Here is a tiny trained network, its code and every weight. The questions are about switching its units off for an input and a class, where a switched-off unit gives its printed mean instead of its output.

import numpy as np


def w(rows, s, z=0):
    codes = np.array(rows[::2]) - 128.0
    scale = np.full(codes.shape[1], s)
    scale[-1] = z or s
    return codes * scale


def f(y):
    return y / 2 * (1 + np.tanh(0.7978845608 * (y + 0.044715 * y**3)))


def log_softmax(a):
    a = a - a.max(-1, keepdims=True)
    return a - np.log(np.exp(a).sum(-1, keepdims=True))


def net(x, mask):
    res = np.array(x, float).reshape(1, 5) / 4 @ E
    y = f(res @ A[0][:, :-1].T + A[0][:, -1])
    res = res + np.where(mask, y, B[0][:, -1]) @ B[0][:, :-1]
    return log_softmax(res[-1] @ U[:, :-1].T + U[:, -1])


A, B = {}, {}
E = w([
[213,59,116,47,196,140,244,108],'x0',
[69,209,198,109,163,142,217,208],'x1',
[2,34,55,107,147,123,166,82],'x2',
[128,128,127,127,129,127,128,128],'x3',
[128,128,128,128,128,127,128,128],'x4',
],0.0097)
A[0] = w([
[134,134,131,124,129,114,120,99,61],'n1',
[107,151,124,132,135,125,106,121,49],'n2',
[133,141,124,140,144,119,132,116,100],'n3',
[176,80,104,140,119,126,96,121,13],'n4',
[219,171,151,132,113,117,111,155,96],'n5',
[149,109,100,122,127,138,99,107,7],'n6',
[123,118,121,139,131,107,137,133,85],'n7',
[125,148,145,132,139,127,198,140,43],'n8',
[145,131,146,139,135,120,126,127,35],'n9',
[70,149,134,157,116,140,62,148,36],'n10',
[104,133,140,124,134,129,93,133,45],'n11',
[149,128,120,142,119,138,133,153,80],'n12',
[114,124,148,144,135,135,100,130,53],'n13',
[187,64,108,131,112,123,65,106,5],'n14',
[119,122,114,134,126,97,142,130,89],'n15',
[201,171,153,125,115,144,116,142,90],'n16',
[109,104,123,127,113,143,135,141,50],'n17',
[170,100,140,103,138,127,163,127,42],'n18',
[111,109,122,143,123,120,148,129,38],'n19',
[146,138,153,142,146,101,128,110,48],'n20',
[89,122,111,132,134,146,141,133,66],'n21',
[209,77,121,122,139,128,240,127,26],'n22',
[5,47,89,116,134,124,164,109,69],'n23',
[145,115,128,103,132,134,148,127,48],'n24',
[117,133,119,142,135,134,107,140,53],'n25',
[77,193,174,113,133,119,210,162,2],'n26',
[160,93,107,129,132,109,90,113,2],'n27',
[119,155,130,146,140,110,168,139,14],'n28',
[97,149,168,117,133,133,147,155,7],'n29',
[75,174,142,136,96,119,76,126,32],'n30',
[130,142,106,133,121,132,142,124,62],'n31',
[145,131,116,121,140,125,149,118,31],'n32',
[193,180,153,130,143,123,119,135,97],'n33',
],0.025,0.0046)
B[0] = w([
[120,127,121,136,132,140,135,131,132],'n1',
[130,132,114,139,150,109,128,142,144],'n2',
[132,113,136,120,104,124,133,124,127],'n3',
[124,125,85,120,130,185,124,132,177],'n4',
[124,126,217,118,143,127,131,111,209],'n5',
[132,141,96,122,119,167,129,135,159],'n6',
[143,129,136,106,127,129,122,131,130],'n7',
[122,126,79,132,129,171,133,135,170],'n8',
[119,122,144,147,124,135,128,121,134],'n9',
[126,138,76,124,133,38,126,127,198],'n10',
[134,129,111,140,133,105,134,128,146],'n11',
[123,130,144,139,127,132,119,123,136],'n12',
[153,112,126,123,108,112,119,149,142],'n13',
[132,127,76,124,126,210,129,137,203],'n14',
[142,115,142,129,126,135,118,132,135],'n15',
[123,123,207,132,130,137,140,132,195],'n16',
[122,129,146,135,135,135,137,122,139],'n17',
[137,136,96,120,135,65,116,119,170],'n18',
[121,123,152,122,129,135,128,132,140],'n19',
[130,144,141,111,136,127,111,117,136],'n20',
[123,130,162,127,116,141,135,123,154],'n21',
[126,127,87,142,122,8,128,148,219],'n22',
[137,132,255,127,133,144,127,119,251],'n23',
[111,138,110,121,130,94,119,118,148],'n24',
[125,138,112,118,127,108,117,114,139],'n25',
[129,127,64,127,131,222,121,124,209],'n26',
[120,128,88,146,131,179,138,118,169],'n27',
[136,136,103,118,115,159,122,120,148],'n28',
[132,124,92,138,121,179,126,132,163],'n29',
[125,117,87,129,125,44,138,136,193],'n30',
[122,107,145,141,112,133,143,137,125],'n31',
[115,122,118,127,114,104,133,116,140],'n32',
[143,128,197,125,115,141,124,123,191],'n33',
],0.045,0.03)
U = w([
[156,117,215,143,152,99,117,133,225],'0',
[154,123,69,158,147,3,107,163,134],'1',
[148,127,53,152,139,180,106,151,5],'2',
],0.0058,0.0017)

Each question gives the input, the list of numbers given to net, and the class t.
The units are the neurons (one row each of A and B). Each row of codes is followed by its name. A weight is (code - 128) times the scale printed after its matrix; where a second scale follows, it is the last column's (A, B and U).
mask holds one flag per neuron, in row order. A switched-off neuron (its flag False) gives its mean, the last column of its row in B, instead of its output. The means were averaged over made-up inputs and are rounded, as every weight is.
A unit's drop is (log p(t) with every unit on - log p(t) with that unit switched off) / (log p(t) with every unit on - log p(t) with every unit switched off).
The circuit of an input: a set's keep is (log p(t) with only the set's units on - log p(t) with every unit switched off) / (log p(t) with every unit on - log p(t) with every unit switched off). Starting from the 12 units with the biggest drops (on a tie, the unit counted first), units are removed one at a time, each time the one whose removal leaves the highest keep (on an exact tie, the one counted first), for as long as the keep stays at least 0.8.
units of the circuit, in order: the units of the circuit, biggest drop first
top k neurons: the k neurons with the biggest drops, biggest first
drop of u: that unit's drop, to one decimal
input [7,-1,4,0,1], class 1: units of the circuit, in order => n22
input [-4,-5,3,-5,0], class 2: top 2 neurons => n22; n14
input [-2,7,6,-7,-4], class 2: top 3 neurons => n26; n5; n29
input [0,3,-2,8,1], class 2: top 2 neurons => n23; n26
input [5,5,1,-6,-3], class 1: top 3 neurons => n22; n14; n18
input [4,-2,3,-1,-3], class 1: top 2 neurons => n22; n5
input [7,8,1,8,0], class 2: top 2 neurons => n26; n8
input [-5,-6,-5,-6,4], class 2: top 3 neurons => n23; n14; n22
input [-4,7,6,0,1], class 2: top 3 neurons => n26; n5; n29
input [4,8,7,1,6], class 2: top 3 neurons => n26; n8; n5
input [-7,-8,0,-5,2], class 2: top 3 neurons => n14; n22; n4
input [2,2,1,-1,-4], class 1: top 2 neurons => n14; n23
input [-5,-5,2,6,-8], class 1: top 3 neurons => n26; n10; n30
input [-5,-7,-1,1,-8], class 2: units of the circuit, in order => n14
input [-7,6,5,-8,5], class 1: top 2 neurons => n10; n30
input [-8,4,-6,-3,-3], class 1: top 3 neurons => n10; n30; n23
input [-7,-6,-1,-8,-5], class 1: drop of n30 => 0.2
input [7,-1,-5,-6,6], class 1: drop of n22 => 3.4
